Below is a small trained network, with its code and all its weights. Each question gives an input and a target symbol and asks what happens when units are switched off, that is, made to give their printed mean instead of their output.

import numpy as np


def w(rows, s, z=0):
    codes = np.array(rows[::2]) - 128.0
    scale = np.full(codes.shape[1], s)
    scale[-1] = z or s
    return codes * scale


def norm(h):
    return h / np.sqrt((h * h).mean(-1, keepdims=True) + 1e-5)


def f(y):
    return y / 2 * (1 + np.tanh(0.7978845608 * (y + 0.044715 * y**3)))


def softmax(a):
    e = np.exp(a - a.max(-1, keepdims=True))
    return e / e.sum(-1, keepdims=True)


def log_softmax(a):
    a = a - a.max(-1, keepdims=True)
    return a - np.log(np.exp(a).sum(-1, keepdims=True))


def net(x, mask):
    ids = ['ΓΞαβδεθφ'.index(c) for c in x.split()]
    T = len(ids)
    res = E[ids] + P[:T]
    r = norm(res)
    for j in range(2):
        rows = slice(2 * j, 2 * j + 2)
        q, k, v = (r @ M[0][rows].T for M in (Q, K, V))
        z = softmax(np.where(np.tri(T) > 0, q @ k.T / 2**0.5, -1e9)) @ v
        o = O[0][rows]
        res = res + np.where(mask[j], z, o[:, -1]) @ o[:, :-1]
    y = f(norm(res) @ A[0][:, :-1].T + A[0][:, -1])
    res = res + np.where(mask[2:6], y, B[0][:, -1]) @ B[0][:, :-1]
    return log_softmax(norm(res)[-1] @ U[:, :-1].T + U[:, -1])


Q, K, V, O, A, B = {}, {}, {}, {}, {}, {}
E = w([
[138,150,95,201,137,150,142],'Γ',
[165,115,86,97,137,96,137],'Ξ',
[181,161,123,134,229,15,1],'α',
[162,126,93,149,134,139,120],'β',
[188,133,57,149,213,142,106],'δ',
[175,101,108,136,140,173,136],'ε',
[182,196,130,123,124,147,137],'θ',
[146,73,116,199,119,138,173],'φ',
],0.02)
P = w([
[84,142,255,76,78,78,73],'0',
[140,32,23,96,187,99,171],'1',
[193,39,48,156,175,164,139],'2',
[223,82,34,107,174,131,165],'3',
[201,93,87,90,152,177,154],'4',
[156,125,134,208,109,204,127],'5',
],0.0063)
Q[0] = w([
[34,142,205,84,142,142,136],'h1',
[158,115,170,127,182,101,133],'h1',
[191,150,57,92,185,121,140],'h2',
[104,148,168,2,115,120,76],'h2',
],0.0097)
K[0] = w([
[190,129,2,88,176,190,234],'h1',
[167,183,204,128,166,168,217],'h1',
[102,181,191,135,102,9,26],'h2',
[121,81,105,88,183,252,145],'h2',
],0.0071)
V[0] = w([
[102,108,172,2,103,127,180],'h1',
[167,177,76,104,201,170,95],'h1',
[172,39,93,61,152,83,68],'h2',
[125,159,150,125,64,80,119],'h2',
],0.012)
O[0] = w([
[160,199,118,230,126,158,215,17],'h1',
[94,209,87,91,84,122,51,253],'h1',
[66,51,65,128,101,222,128,248],'h2',
[68,167,121,214,245,101,184,224],'h2',
],0.012,0.005)
A[0] = w([
[102,135,128,89,179,243,163,215],'n1',
[141,85,169,231,161,86,179,253],'n2',
[72,34,81,79,140,155,91,151],'n3',
[102,116,112,254,131,173,168,94],'n4',
],0.009,0.00045)
B[0] = w([
[205,77,168,47,189,57,159,168],'n1',
[165,193,142,148,106,168,150,169],'n2',
[151,156,117,252,113,118,2,254],'n3',
[103,134,132,35,145,73,149,166],'n4',
],0.0091,0.0095)
U = w([
[63,73,85,152,211,92,100,100],'Γ',
[225,124,91,118,41,164,148,87],'Ξ',
[87,160,113,28,39,131,146,245],'α',
[88,91,157,8,168,29,162,118],'β',
[99,123,108,127,116,114,140,5],'δ',
[198,64,187,130,137,126,178,145],'ε',
[2,121,95,67,189,182,220,216],'θ',
[133,220,117,176,146,106,166,163],'φ',
],0.0074,0.002)

Each question gives the input, a string of symbols that net reads in full, and the target symbol t.
The units are the heads (2 rows each of Q, K, V and O) and the neurons (one row each of A and B). Each row of codes is followed by its name. A weight is (code - 128) times the scale printed after its matrix; where a second scale follows, it is the last column's (O, A, B and U).
mask holds one flag per unit, heads first, then neurons. A switched-off unit (its flag False) gives its mean, the last column of its rows in O or B, instead of its output. The means were averaged over made-up inputs and are rounded, as every weight is.
A unit's drop is (log p(t) with every unit on - log p(t) with that unit switched off) / (log p(t) with every unit on - log p(t) with every unit switched off).
The circuit of an input: a set's keep is (log p(t) with only the set's units on - log p(t) with every unit switched off) / (log p(t) with every unit on - log p(t) with every unit switched off). Starting from all 6 units, units are removed one at a time, each time the one whose removal leaves the highest keep (on an exact tie, the one counted first), for as long as the keep stays at least 0.8.
circuit, biggest first: the units of the circuit, biggest drop first
most important unit: the unit with the biggest drop
top k neurons: the k neurons with the biggest drops, biggest first
heads that matter: for each layer, one digit per head in row order, 1 if its drop is at least 0.15 and else 0, layers parted by /
drop when u is switched off: that unit's drop, to one decimal
input β φ θ θ θ θ, target Γ: heads that matter	11
input θ Ξ δ Ξ Γ, target φ: circuit, biggest first	(h2)
input Ξ θ θ ε φ φ, target θ: circuit, biggest first	(h1 n4 n3)
input Γ θ θ Ξ, target β: circuit, biggest first	(h2 h1)
input Ξ θ ε φ ε, target θ: top 2 neurons	(n4 n3)
input Ξ θ Γ φ φ θ, target θ: circuit, biggest first	(h1 h2 n4)
input θ Ξ β, target φ: heads that matter	01
input θ θ θ Γ, target φ: heads that matter	01
input θ θ θ ε, target φ: heads that matter	01
input β β θ, target Γ: circuit, biggest first	(h2 h1)
input Γ β θ φ, target β: heads that matter	11
input ε θ ε ε β Ξ, target Ξ: circuit, biggest first	(h2 h1)
input θ θ Γ θ Γ ε, target φ: drop when h2 is switched off	1.7
input Ξ β θ Ξ θ Γ, target θ: most important unit	h1
input θ δ Ξ Ξ, target φ: drop when h1 is switched off	0.3
input δ θ Γ Ξ, target α: drop when h1 is switched off	0.4
